Each row has a hidden value; after the row comes its band, the name of the range that the value falls in. Each part has its own.
|  -9 |  28 |   1 | -15 |  36 |  -2 |   3 | -58 |   5 |  10 | -39 |  12 | -25 |  26 |  46 | -36 |  24 |  29 | -48 | -17 | -24 |  -7 | -23 |   4 | -20 |  24 | -19 |  -7 | -27 | -47 | -36 | -66 |   0 |  -5 | -47 | -20 |  31 | -11 | -54 | -39 |  -6 |  -9 | | Z
|  34 |  77 |  84 |   4 | 125 |  -4 |  42 | -82 |  -8 | -51 | -93 |  68 |  23 | -38 | 129 |   9 |  54 | -19 | -63 |  17 | -38 |  72 | -81 | 132 | -66 | -68 | -67 |  -5 | -55 | -30 |  -4 | -62 | -70 |  30 | -52 |  13 |  69 |  12 |  25 |  32 |  70 |  26 | | A
|  19 |   5 | -53 | -24 | -59 |  -2 |  15 | -84 |  45 |  43 | -32 | -35 |   8 |   0 |   7 | -28 |  60 |  28 |  22 | -37 | -42 | -23 | -39 | -41 |  43 |  94 | -19 |  15 |  39 | -33 |  22 | -46 |  65 | -39 | -11 | -22 |   5 |  -6 | -67 | -22 | -76 | -51 | | V
|   23 |   32 |  112 |   35 |  171 |   -9 |    3 |  -45 |  -21 |  -92 |  -53 |   -1 |   75 | -102 |  114 |  -15 |    4 |   -2 |  -47 |  -17 | -107 |   71 |  -48 |  173 |   27 | -129 |  -69 |  -16 | -145 |  -16 |  -49 |  -84 |  -92 |   10 |   -7 |   -9 |   76 |   38 |   34 |   94 |   85 |    1 | | H
|  24 |  18 |  83 | -18 | 153 |   2 |  25 | -58 | -31 | -76 | -80 |  24 |  35 | -11 | 136 | -29 | -32 |  -6 | -95 |  51 | -61 | 107 | -21 | 174 | -55 | -82 | -50 | -16 | -78 |  -4 | -60 | -54 | -76 |  26 | -54 |  -2 |  85 |   5 |  36 |  55 |  86 |   3 | | H
|  -26 |   15 |  -52 |   12 |   -1 |   -5 |   15 |  -29 |   43 |   49 |   61 |  -28 |   -3 |   10 |   -4 |  -17 |   41 |   24 |   15 |  -76 |    6 |  -73 |    4 | -119 |   -5 |   76 |   10 |  -18 |   38 |  -77 |   10 |   -6 |   49 |   -7 |   -7 |  -81 |  -68 |  -33 |  -68 |  -88 |  -17 |  -22 | | D
|  18 |  27 |  74 | -16 | 127 |   1 |  11 | -69 | -33 | -58 | -98 |  30 |   4 |   1 | 120 | -37 | -15 |  11 | -98 |  39 | -61 |  86 | -27 | 148 | -36 | -69 | -54 | -14 | -90 | -20 | -72 | -80 | -64 |  17 | -56 |   5 |  92 |   7 |   7 |  37 |  57 |  -5 | | A
|  -8 |  51 |  38 |   7 |  55 | -17 |  32 | -51 |  56 | -14 |  -5 |  27 |  78 | -64 |  50 |   4 |  63 |  16 |   5 | -38 | -51 | -11 | -99 |  67 | -27 |  -7 | -21 | -11 | -27 | -22 |  52 | -33 | -35 | -10 | -47 |  20 |  31 |  39 |  -2 |  -5 |  46 |  62 | | Z
|  -33 |   -6 |  -51 |   40 |  -11 |  -21 |    1 |   51 |   54 |   52 |  148 |  -68 |   22 |  -30 |  -57 |  -23 |   17 |   12 |   64 | -142 |    7 | -125 |   27 | -182 |   41 |   79 |   39 |  -22 |   33 |  -64 |   37 |   14 |   44 |   -3 |   24 | -125 | -129 |  -39 |  -93 |  -94 |  -36 |   -4 | | E
|  100 |  154 |   14 |  -95 |  -95 |  -29 |  380 | -206 |  320 |  -43 |  -66 |  278 |  429 | -142 |  227 |  236 |  219 | -194 |  212 |  191 |   68 |  248 | -431 |  330 | -387 |  175 |   -4 |   53 |  483 |  159 |  617 |  351 |  -73 |   37 | -191 |  295 |   24 |   87 |  332 |  103 |  195 |  308 | | G
|  -57 |  -27 |  -67 |   15 |  -26 |  -21 |   18 |   39 |   75 |   50 |  142 |  -49 |   43 |    6 |  -40 |  -29 |  -23 |   12 |   71 |  -95 |   16 |  -87 |   39 | -155 |    6 |  108 |   58 |  -28 |   76 |  -49 |   55 |   59 |   43 |   -4 |   -5 |  -93 | -123 |  -49 |  -59 |  -94 |  -11 |    4 | | E
|  -21 |  -13 |   74 |   -6 |  149 |   -1 |  -30 |  -56 |  -46 |  -76 |  -86 |    5 |    0 |   14 |  112 |  -69 |  -83 |   38 |  -95 |   39 |  -95 |   92 |   30 |  149 |   18 |  -86 |  -44 |  -31 | -141 |  -29 | -130 |  -92 |  -72 |    6 |  -44 |   -3 |   94 |   -2 |    6 |   53 |   69 |  -43 | | A
|   34 |    9 |   97 |  -42 |  121 |  -10 |   18 |  -16 |  -38 |  -78 |  -79 |   19 |   31 |  -11 |  104 |  -51 |  -44 |   -7 | -101 |   47 |  -67 |   89 |  -34 |  190 |  -48 |  -73 |  -31 |   -1 |  -89 |   40 |  -43 |  -73 |  -95 |   23 |  -76 |   24 |  113 |   15 |    4 |   55 |   50 |   53 | | A
|   69 |   29 |   43 |  -78 |   35 |    3 |   25 |  -60 |  -36 |  -17 | -123 |   18 |  -32 |   38 |   81 |  -54 |   26 |    6 | -120 |   49 |  -34 |   55 |  -55 |  121 |  -61 |    2 |  -35 |   24 |  -28 |   28 |  -37 | -102 |  -25 |    7 |  -85 |   21 |  117 |    5 |  -57 |    5 |  -35 |   28 | | G
| -104 | -183 | -104 |  132 |  -59 |   -4 | -213 | -245 |  112 |   -3 |  -49 | -322 |  186 | -223 | -107 | -110 |  -39 |  281 |  232 | -183 | -459 |  -34 |   73 |    0 |  656 |   -9 | -116 |  -54 | -293 | -165 | -209 | -205 |  203 | -262 |  237 |  -44 |   47 |  138 |  -50 |  221 | -128 | -441 | | V
|  -16 |  -26 |  -74 |   13 |  -63 |  -18 |   -3 |   20 |   46 |   61 |   95 |  -73 |   -3 |    1 |  -55 |  -40 |    8 |   11 |   69 | -115 |    1 |  -97 |   37 | -177 |   68 |  116 |   33 |   -3 |   57 |  -51 |   29 |    1 |   70 |  -18 |   21 | -105 | -105 |  -53 | -103 |  -74 |  -86 |  -48 | | E
|  -9 |  25 |  61 | -11 |  48 | -29 |  -7 |  -5 |  11 | -34 | -31 |  26 |  26 | -31 |  37 | -45 |   1 |  15 | -25 | -27 | -62 |  -1 | -60 |  85 |   7 | -20 | -13 |   2 | -85 |  15 |   2 | -78 | -72 |  -7 | -63 |  31 |  67 |  23 | -38 |  16 |   9 |  62 | | Z
|    7 |   26 |   72 |  -20 |   88 |  -17 |   37 |  -69 |    2 |  -68 | -100 |   73 |   40 |   -1 |  131 |  -18 |  -26 |  -21 |  -38 |   56 |  -49 |  114 |  -49 |  163 |  -46 |  -38 |  -40 |    0 |  -40 |    9 |    4 |  -30 |  -89 |   22 |  -74 |   53 |   82 |   -3 |   47 |   63 |   68 |   18 | | A
|  53 |  27 |  80 | -11 | 150 |   7 |  26 | -71 | -40 | -73 | -94 |   5 |  31 | -33 | 141 | -21 |  -7 | -21 | -85 |  37 | -63 | 112 | -27 | 167 | -25 | -85 | -69 |  -2 | -76 |  -5 | -60 | -66 | -61 |  24 | -26 | -18 |  82 |   2 |  32 |  76 |  63 | -28 | | H
|  -37 |   11 |  -24 |   16 |   16 |  -15 |   -1 |   19 |   34 |   37 |   89 |  -31 |    0 |   -4 |  -22 |  -30 |   21 |   23 |    6 |  -95 |    2 |  -95 |    5 | -109 |   -3 |   52 |   25 |  -22 |   -3 |  -58 |    5 |  -21 |   14 |   -2 |  -18 |  -80 |  -60 |  -26 |  -81 |  -91 |   -9 |   19 | | D
|    7 |  -28 |   73 |  -11 |   28 |  -43 | -100 |  -16 | -130 |  -84 | -200 |   68 | -187 |   97 |  109 | -125 | -145 |  -62 |  -33 |   29 |  -43 |  122 |  108 |   58 |  156 |  -41 |  -67 |   62 | -175 |   10 | -152 | -168 | -127 |   31 |  -23 |   17 |   90 | -119 |  -63 |  128 |  -87 | -152 | | H
| -30 |  27 | -23 |   9 |  13 | -13 |  14 | -35 |  46 |  29 |  35 |   4 |  12 |  -4 |  15 | -12 |  38 |  20 |  15 | -60 |  -7 | -51 | -27 | -60 | -11 |  53 |   2 | -14 |  12 | -58 |  22 | -18 |  12 |  -7 | -26 | -39 | -32 | -17 | -48 | -60 |   2 |   7 | | V
|  -35 |  -13 |  -38 |   24 |   14 |  -17 |  -10 |   63 |   36 |   47 |  148 |  -82 |   16 |  -22 |  -60 |  -42 |    9 |   32 |   18 | -133 |   -4 | -134 |   33 | -153 |   23 |   59 |   44 |  -29 |    0 |  -55 |    0 |  -10 |   36 |   -5 |    7 | -125 |  -96 |  -26 | -106 | -107 |  -27 |   20 | | E
| -46 |  17 |   2 |  12 |  70 |  -4 | -12 | -22 |  17 |  12 |  38 | -22 |   7 |  -1 |  17 | -37 |   9 |  55 | -39 | -57 | -36 | -54 |  -4 | -27 |  -6 |   4 |   0 | -35 | -56 | -68 | -47 | -53 |   0 | -12 | -32 | -52 |  -1 |   1 | -57 | -66 |  29 |   9 | | V
| -26 |  37 | -17 |  -6 |  17 |  -9 |  27 | -41 |  38 |  25 |  12 |  30 |  -2 |  23 |  37 | -12 |  34 |   9 |  -8 | -32 |  11 | -28 | -30 | -44 | -51 |  57 |   1 | -11 |  31 | -54 |  23 | -10 |   2 |   4 | -48 | -27 | -21 | -27 | -37 | -67 |  14 |  18 | | V
|  -38 |  -23 |  -72 |   31 |   -9 |   -8 |   -3 |   27 |   45 |   63 |  133 |  -80 |    2 |    7 |  -48 |  -34 |   -4 |   26 |   44 | -122 |   11 | -106 |   60 | -194 |   35 |   93 |   38 |  -29 |   48 |  -83 |    0 |   18 |   72 |   -5 |   25 | -140 | -131 |  -55 |  -94 | -106 |  -40 |  -44 | | E
|  -30 |   -3 |  -71 |   43 |  -26 |  -14 |   -2 |    9 |   52 |   61 |  111 |  -59 |   -1 |  -16 |  -44 |  -18 |   30 |   13 |   74 | -134 |   10 | -107 |   35 | -199 |   60 |   94 |   20 |  -16 |   47 |  -87 |   26 |    8 |   67 |   -9 |   37 | -124 | -128 |  -53 |  -89 |  -85 |  -53 |  -54 | | E
|   8 |  37 |  57 | -33 |  92 |  -3 |  12 | -49 | -25 | -33 | -81 |  49 | -23 |  33 |  96 | -41 |  -6 |   9 | -98 |  32 | -25 |  51 | -32 |  99 | -69 | -30 | -29 |  -9 | -59 | -15 | -50 | -74 | -58 |  20 | -82 |  11 |  81 |  -6 | -21 |  -7 |  37 |  30 | | G
|  30 |  71 |  46 | -13 |  87 |   3 |  33 | -93 |  -9 | -18 | -98 |  60 | -18 |   5 | 107 |  -5 |  63 |  -2 | -77 |  15 | -18 |  45 | -68 |  79 | -65 | -25 | -58 |  -1 | -34 | -43 | -21 | -75 | -33 |  18 | -58 |   2 |  64 |   2 | -13 |  -6 |  33 |   9 | | G
|  -26 |    4 |  -46 |    3 |    4 |   -3 |    3 |  -19 |   34 |   46 |   61 |  -44 |   -3 |   10 |  -13 |  -32 |   29 |   39 |   -3 |  -74 |  -10 |  -74 |   10 | -101 |    6 |   68 |   13 |  -19 |   15 |  -66 |  -11 |  -24 |   47 |  -15 |   -9 |  -80 |  -46 |  -24 |  -79 |  -84 |  -24 |  -19 | | D
| -28 |  32 |  -7 |  10 |  14 | -18 |  -5 | -19 |  23 |  23 |  17 |   9 | -20 |   0 |  12 | -28 |  34 |  16 |   4 | -69 | -12 | -59 | -20 | -64 |  11 |  37 |  -4 |  -3 | -24 | -54 |   0 | -51 |  -6 |  -3 | -28 | -39 | -19 | -21 | -68 | -53 | -16 |   4 | | V
|  -6 |  49 |  23 |  -6 |  57 |  -8 |   6 | -50 |  -1 |   0 | -43 |  39 | -32 |  17 |  60 | -27 |  35 |  12 | -52 | -20 | -13 |  -6 | -38 |  15 | -41 |   3 | -26 |  -5 | -40 | -45 | -27 | -69 | -29 |   8 | -54 | -15 |  34 | -13 | -46 | -38 |  12 |  15 | | Z
|  -55 |  -27 |  -84 |   45 |  -14 |  -13 |    9 |    5 |   78 |   57 |  140 |  -72 |   45 |  -14 |  -39 |  -15 |   -3 |   25 |   87 | -118 |    0 |  -90 |   46 | -182 |   45 |  100 |   35 |  -38 |   69 |  -91 |   33 |   49 |   77 |  -14 |   33 | -123 | -144 |  -47 |  -57 |  -87 |  -14 |  -55 | | E
|   1 |  57 |  59 |  -7 | 103 |  -5 |  29 | -71 |   1 | -35 | -69 |  63 |  13 |  -2 | 105 | -11 |  26 |   4 | -66 |  19 | -28 |  52 | -62 | 103 | -70 | -39 | -43 | -15 | -47 | -33 | -16 | -53 | -58 |  21 | -69 |  16 |  64 |   7 |   8 |   0 |  66 |  32 | | G
|   48 |   25 |   78 |  -11 |  132 |    5 |   15 |  -87 |  -36 |  -69 | -111 |    6 |   25 |  -33 |  131 |  -27 |    1 |   -1 |  -82 |   35 |  -81 |  102 |  -31 |  165 |   -4 |  -83 |  -75 |   -3 |  -90 |  -14 |  -67 |  -83 |  -53 |   12 |  -25 |   -7 |   91 |   13 |   22 |   75 |   47 |  -37 | | H
